[[ 1.53  0.76 -0.24]
 [-6.15 -3.58 -0.77]
 [-1.91 -3.15 -3.41]
 [ 0.71  0.53 -0.98]]
->
[[ 0.76 -0.24]
 [-3.58 -0.77]]

[[-1.85  1.24 -1.09 -0.57]
 [ 4.08  1.13  1.00  2.51]
 [ 3.60  1.32 -0.17  1.66]
 [ 5.54 -0.61  1.59  1.48]]
->
[[ 1.24 -1.09]
 [ 1.13  1.00]]

[[-3.13 -4.44  6.42]
 [-0.25  3.13 -1.35]
 [ 0.70 -2.93  4.42]]
->
[[-4.44  6.42]
 [ 3.13 -1.35]]

[[ 2.60 -0.72  2.97]
 [-4.06  3.45 -3.10]
 [ 4.18  3.39 -6.29]
 [-4.18  1.99  4.14]]
->
[[-0.72  2.97]
 [ 3.45 -3.10]]

[[-0.41  6.31 -2.04 -0.50]
 [ 4.94  3.54  4.95 -0.59]
 [-6.45 -6.44 -5.30  0.96]]
->
[[ 6.31 -2.04]
 [ 3.54  4.95]]

[[ 0.70 -6.26  0.86 -2.75  4.23]
 [ 2.15 -4.06 -1.13 -2.75 -0.74]
 [ 2.15 -5.02 -1.13 -2.75  1.19]
 [ 0.07  6.44 -1.39  1.31 -1.62]
 [ 2.15 -6.33 -1.13 -3.14  1.19]]
->
[[-6.26  0.86]
 [-4.06 -1.13]]

[[-2.49  2.42  5.85  5.33  2.65]
 [-2.33 -3.46  0.52 -1.55 -0.75]
 [-1.18  4.28  5.85  2.95  0.67]]
->
[[ 2.42  5.85]
 [-3.46  0.52]]

[[-0.02 -0.26  2.58  5.07]
 [ 0.53  6.20  1.76 -0.29]]
->
[[-0.26  2.58]
 [ 6.20  1.76]]
---
[[ 1.80 -2.43 -1.93 -4.87]
 [-0.42  0.01 -0.57  3.63]
 [ 1.22  4.80  6.72 -0.10]
 [ 1.87  5.58  1.89 -0.80]]
->
[-4.87 -0.57  4.80  1.87]

[[ 2.23 -5.03 -1.97  1.46 -1.68]
 [ 2.23 -5.03 -1.97  3.86 -1.68]]
->
[-1.68  3.86]

[[-6.25  1.18 -3.61]
 [-4.72  1.47 -4.20]]
->
[-3.61  1.47]

[[-2.11  0.62  1.05]
 [ 2.15 -4.96  3.61]]
->
[ 1.05 -4.96]

[[-3.83  3.67 -2.70 -3.83  1.27]
 [-1.85 -0.17 -6.01 -1.85 -1.37]]
->
[ 1.27 -1.85]

[[ 3.21 -2.41  1.23]
 [-5.35  2.58  2.64]
 [ 1.97 -1.34 -3.90]
 [ 0.75 -2.56  0.96]]
->
[1.23 2.58 1.97]

[[ 6.23 -4.23  0.24]
 [-1.13  4.52  2.61]]
->
[0.24 4.52]

[[-0.11 -6.80]
 [-0.88  4.61]]
->
[-6.80 -0.88]
